Below is a small trained network, with its code and all its weights. Each question gives an input and a class and asks what happens when units are switched off, that is, made to give their printed mean instead of their output.

import numpy as np


def w(rows, s, z=0):
    codes = np.array(rows[::2]) - 128.0
    scale = np.full(codes.shape[1], s)
    scale[-1] = z or s
    return codes * scale


def f(y):
    return np.maximum(y, 0)


def log_softmax(a):
    a = a - a.max(-1, keepdims=True)
    return a - np.log(np.exp(a).sum(-1, keepdims=True))


def net(x, mask):
    res = np.array(x, float).reshape(1, 4) / 4 @ E
    y = f(res @ A[0][:, :-1].T + A[0][:, -1])
    res = res + np.where(mask, y, B[0][:, -1]) @ B[0][:, :-1]
    return log_softmax(res[-1] @ U[:, :-1].T + U[:, -1])


A, B = {}, {}
E = w([
[225,198,60,95,71,149,95,69,145],'x0',
[129,136,209,137,84,151,144,77,254],'x1',
[87,193,144,124,70,20,90,130,133],'x2',
[198,75,149,128,179,101,23,183,154],'x3',
],0.0079)
A[0] = w([
[91,136,125,136,124,137,175,127,122,86],'N0',
[219,190,64,107,92,163,99,109,130,81],'N1',
[140,93,107,126,124,168,138,139,101,113],'N2',
[201,181,66,112,105,143,110,101,139,113],'N3',
[30,59,195,126,190,100,143,161,116,120],'N4',
[99,180,141,110,94,7,101,123,126,66],'N5',
[131,118,152,129,113,135,133,103,179,65],'N6',
[118,159,128,128,79,36,118,139,131,114],'N7',
[217,86,146,133,169,92,30,164,166,77],'N8',
[115,174,106,125,100,157,180,110,115,60],'N9',
[126,144,173,136,115,155,113,100,192,87],'N10',
[179,84,125,131,149,241,161,119,134,37],'N11',
[152,114,110,118,130,186,147,139,132,80],'N12',
[113,156,102,126,111,150,206,124,116,91],'N13',
[89,177,95,132,98,151,188,110,118,74],'N14',
[121,102,133,131,141,160,135,122,118,109],'N15',
[138,133,154,136,94,144,163,121,202,9],'N16',
[128,129,162,139,107,139,128,127,180,7],'N17',
[128,134,25,134,148,99,119,142,10,31],'N18',
[151,96,123,112,171,199,158,131,123,97],'N19',
],0.012,0.0015)
B[0] = w([
[128,70,127,124,118,143,109,114,105,173],'N0',
[109,101,152,210,70,116,218,148,141,254],'N1',
[124,162,120,144,145,114,97,126,154,170],'N2',
[116,91,148,207,99,123,205,144,135,235],'N3',
[140,104,140,211,51,127,237,129,141,250],'N4',
[113,172,83,203,186,136,59,125,160,217],'N5',
[151,151,138,77,139,110,145,152,132,174],'N6',
[112,167,93,181,168,125,72,129,138,197],'N7',
[80,43,119,52,123,177,87,71,47,245],'N8',
[106,69,129,100,124,148,97,103,90,192],'N9',
[162,162,148,61,144,113,154,151,133,194],'N10',
[112,192,86,177,166,102,57,128,151,224],'N11',
[120,153,118,165,148,125,96,125,139,174],'N12',
[102,68,129,101,131,149,90,112,90,195],'N13',
[114,60,121,91,134,153,81,107,76,204],'N14',
[131,149,123,157,125,115,113,123,143,158],'N15',
[174,159,151,63,137,118,143,148,144,193],'N16',
[167,161,116,75,122,119,148,150,116,170],'N17',
[199,192,179,5,136,114,159,150,179,248],'N18',
[105,171,101,167,153,106,77,136,138,197],'N19',
],0.017,0.0099)
U = w([
[121,95,152,211,57,119,236,150,137,253],'0',
[104,214,51,186,195,106,45,132,157,106],'1',
[97,29,125,49,124,190,92,79,40,74],'2',
[227,207,180,1,141,99,169,181,156,69],'3',
],0.0083,0.0012)

Each question gives the input, the list of numbers given to net, and the class t.
The units are the neurons (one row each of A and B). Each row of codes is followed by its name. A weight is (code - 128) times the scale printed after its matrix; where a second scale follows, it is the last column's (A, B and U).
mask holds one flag per neuron, in row order. A switched-off neuron (its flag False) gives its mean, the last column of its row in B, instead of its output. The means were averaged over made-up inputs and are rounded, as every weight is.
A unit's drop is (log p(t) with every unit on - log p(t) with that unit switched off) / (log p(t) with every unit on - log p(t) with every unit switched off).
The circuit of an input: a set's keep is (log p(t) with only the set's units on - log p(t) with every unit switched off) / (log p(t) with every unit on - log p(t) with every unit switched off). Starting from the 12 units with the biggest drops (on a tie, the unit counted first), units are removed one at a time, each time the one whose removal leaves the highest keep (on an exact tie, the one counted first), for as long as the keep stays at least 0.8.
circuit, biggest first: the units of the circuit, biggest drop first
k most important neurons: the k neurons with the biggest drops, biggest first
drop of u: that unit's drop, to one decimal
input [5,-7,-7,1], class 1: 2 most important neurons => (N11; N19)
input [4,7,-8,3], class 1: 2 most important neurons => (N11; N18)
input [-7,0,-1,8], class 2: circuit, biggest first => (N8)
input [-7,-5,8,2], class 1: 3 most important neurons => (N5; N7; N1)
input [-6,-1,7,8], class 2: 3 most important neurons => (N8; N1; N11)
input [7,8,-7,-1], class 3: 4 most important neurons => (N16; N10; N4; N6)
input [-5,-6,4,4], class 3: 3 most important neurons => (N18; N1; N3)
input [1,5,6,-3], class 1: 2 most important neurons => (N5; N18)
input [3,7,6,-3], class 3: 3 most important neurons => (N16; N10; N11)
input [-3,-8,7,7], class 3: 2 most important neurons => (N18; N11)
input [-7,7,8,-6], class 1: 2 most important neurons => (N5; N7)
input [-5,-2,5,7], class 2: 2 most important neurons => (N8; N1)
input [3,-1,-3,4], class 2: 4 most important neurons => (N8; N4; N5; N7)
input [-3,0,5,3], class 1: circuit, biggest first => (N5)
input [-2,8,-2,7], class 3: 2 most important neurons => (N10; N16)
input [-1,-8,7,7], class 3: 3 most important neurons => (N18; N11; N19)
input [-4,-8,-5,7], class 3: drop of N18 => 3.2
input [6,-4,2,2], class 0: drop of N1 => 0.6
input [5,-4,1,3], class 0: drop of N16 => 0.0
input [8,-2,1,4], class 0: drop of N1 => 0.1
input [3,5,-8,1], class 1: circuit, biggest first => (N11)
